Here is a tiny trained network, its code and every weight. The questions are about switching its units off for an input and a class, where a switched-off unit gives its printed mean instead of its output.

import numpy as np


def w(rows, s, z=0):
    codes = np.array(rows[::2]) - 128.0
    scale = np.full(codes.shape[1], s)
    scale[-1] = z or s
    return codes * scale


def f(y):
    return y / 2 * (1 + np.tanh(0.7978845608 * (y + 0.044715 * y**3)))


def log_softmax(a):
    a = a - a.max(-1, keepdims=True)
    return a - np.log(np.exp(a).sum(-1, keepdims=True))


def net(x, mask):
    res = np.array(x, float).reshape(1, 5) / 4 @ E
    y = f(res @ A[0][:, :-1].T + A[0][:, -1])
    res = res + np.where(mask, y, B[0][:, -1]) @ B[0][:, :-1]
    return log_softmax(res[-1] @ U[:, :-1].T + U[:, -1])


A, B = {}, {}
E = w([
[130,127,130,131,132],'x0',
[207,145,89,229,69],'x1',
[132,254,70,146,192],'x2',
[189,218,215,95,94],'x3',
[227,79,84,32,170],'x4',
],0.0094)
A[0] = w([
[148,160,52,151,100,97],'N0',
[227,129,94,96,177,196],'N1',
[85,179,146,194,18,143],'N2',
[204,106,105,74,184,229],'N3',
[136,231,101,164,224,196],'N4',
[132,82,186,112,57,97],'N5',
[98,142,118,108,196,187],'N6',
[166,146,197,122,116,82],'N7',
[148,148,54,159,52,83],'N8',
[151,202,134,121,163,54],'N9',
[186,115,98,88,121,85],'N10',
[169,75,153,156,80,103],'N11',
[50,135,187,156,172,82],'N12',
[159,161,203,140,135,182],'N13',
[207,171,175,109,97,73],'N14',
[156,177,175,107,120,69],'N15',
[142,245,119,142,207,181],'N16',
[77,155,134,133,70,78],'N17',
[109,49,98,180,157,198],'N18',
[36,145,155,43,159,89],'N19',
[81,153,130,162,113,86],'N20',
[116,79,37,157,175,89],'N21',
[161,100,207,129,110,110],'N22',
[165,106,90,106,147,109],'N23',
[190,154,205,114,58,120],'N24',
[184,144,79,199,132,128],'N25',
[123,125,141,82,165,105],'N26',
[128,185,201,78,141,101],'N27',
[247,164,152,190,64,144],'N28',
[111,81,81,174,158,64],'N29',
[138,102,105,110,156,117],'N30',
[195,111,137,114,167,71],'N31',
[176,102,107,112,147,73],'N32',
[152,92,82,229,135,160],'N33',
[166,130,111,75,122,136],'N34',
[121,53,171,148,120,66],'N35',
[94,52,121,178,143,122],'N36',
[92,102,76,142,146,57],'N37',
[164,106,79,85,122,110],'N38',
[185,118,128,96,150,74],'N39',
[116,123,163,187,109,68],'N40',
[126,169,176,98,117,213],'N41',
[67,140,150,165,165,253],'N42',
[175,156,216,70,99,180],'N43',
[57,105,92,108,153,138],'N44',
],0.012,0.0071)
B[0] = w([
[145,131,128,78,145,162],'N0',
[96,108,152,144,134,236],'N1',
[118,125,159,144,149,248],'N2',
[115,110,173,149,111,251],'N3',
[88,84,130,89,145,253],'N4',
[80,134,114,68,174,202],'N5',
[149,99,118,109,119,198],'N6',
[109,138,66,155,154,168],'N7',
[165,136,138,106,161,169],'N8',
[118,133,98,114,163,163],'N9',
[109,168,168,136,153,171],'N10',
[129,149,146,45,171,180],'N11',
[141,144,154,161,159,196],'N12',
[134,98,109,160,112,202],'N13',
[139,132,101,160,130,189],'N14',
[122,140,67,168,139,165],'N15',
[86,102,127,97,134,248],'N16',
[99,183,155,150,168,165],'N17',
[139,95,121,141,123,220],'N18',
[246,153,141,106,188,229],'N19',
[87,144,131,153,164,165],'N20',
[131,115,76,167,119,190],'N21',
[85,111,89,110,153,181],'N22',
[97,145,142,171,135,165],'N23',
[122,103,94,143,134,217],'N24',
[161,124,150,91,143,188],'N25',
[163,158,139,147,129,164],'N26',
[164,113,89,154,130,201],'N27',
[172,110,132,128,141,235],'N28',
[131,123,70,147,166,164],'N29',
[131,118,126,168,154,153],'N30',
[103,163,142,159,153,161],'N31',
[126,173,155,159,166,154],'N32',
[167,115,142,145,119,208],'N33',
[111,137,150,151,132,175],'N34',
[103,152,104,93,161,176],'N35',
[109,104,99,130,138,193],'N36',
[104,158,84,170,165,153],'N37',
[108,143,155,135,138,173],'N38',
[105,154,145,147,167,162],'N39',
[129,160,153,119,175,162],'N40',
[142,91,124,160,105,212],'N41',
[133,92,174,143,108,239],'N42',
[137,88,102,148,112,242],'N43',
[174,94,109,166,147,193],'N44',
],0.011)
U = w([
[144,108,49,183,149,46],'0',
[97,167,219,183,176,100],'1',
[244,135,148,88,183,141],'2',
[59,113,91,25,183,106],'3',
[138,43,170,133,114,254],'4',
[140,86,178,106,51,179],'5',
[125,251,146,72,84,85],'6',
[144,239,143,104,65,73],'7',
],0.011,0.007)

Each question gives the input, the list of numbers given to net, and the class t.
The units are the neurons (one row each of A and B). Each row of codes is followed by its name. A weight is (code - 128) times the scale printed after its matrix; where a second scale follows, it is the last column's (A, B and U).
mask holds one flag per neuron, in row order. A switched-off neuron (its flag False) gives its mean, the last column of its row in B, instead of its output. The means were averaged over made-up inputs and are rounded, as every weight is.
A unit's drop is (log p(t) with every unit on - log p(t) with that unit switched off) / (log p(t) with every unit on - log p(t) with every unit switched off).
The circuit of an input: a set's keep is (log p(t) with only the set's units on - log p(t) with every unit switched off) / (log p(t) with every unit on - log p(t) with every unit switched off). Starting from the 12 units with the biggest drops (on a tie, the unit counted first), units are removed one at a time, each time the one whose removal leaves the highest keep (on an exact tie, the one counted first), for as long as the keep stays at least 0.8.
units of the circuit, in order: the units of the circuit, biggest drop first
most important unit: the unit with the biggest drop
k most important neurons: the k neurons with the biggest drops, biggest first
drop of u: that unit's drop, to one decimal
input [-7,4,7,1,-6], class 3: 2 most important neurons : N4, N16
input [-4,7,6,-5,3], class 2: units of the circuit, in order : N25
input [4,-1,3,4,-2], class 0: units of the circuit, in order : N3, N11
input [8,-6,3,6,-4], class 4: units of the circuit, in order : N41, N43
input [-6,7,-1,2,-6], class 2: units of the circuit, in order : N28, N8
input [-6,5,-6,1,-3], class 3: units of the circuit, in order : N5, N11, N3
input [-5,2,-7,-7,-1], class 0: units of the circuit, in order : N21, N29
input [-7,7,-4,3,-6], class 2: units of the circuit, in order : N28, N11
input [1,-2,-8,3,7], class 3: 2 most important neurons : N5, N22
input [5,8,-8,2,6], class 2: 2 most important neurons : N28, N11
input [-3,-1,-4,-2,2], class 3: 2 most important neurons : N42, N41
input [7,5,-7,-7,-8], class 1: 2 most important neurons : N2, N40
input [3,4,-7,1,-5], class 3: 2 most important neurons : N5, N11
input [7,0,2,5,6], class 4: most important unit : N43
input [-6,8,-6,6,-3], class 2: 2 most important neurons : N11, N28
input [2,-5,4,7,-4], class 0: drop of N15 : 0.1
input [-4,-5,-7,-3,6], class 3: drop of N24 : -0.1
input [-7,-5,-3,-4,7], class 1: drop of N11 : 0.0
input [-6,-8,-6,-1,-6], class 2: drop of N19 : 0.7
input [5,1,3,-2,-2], class 4: most important neuron : N5
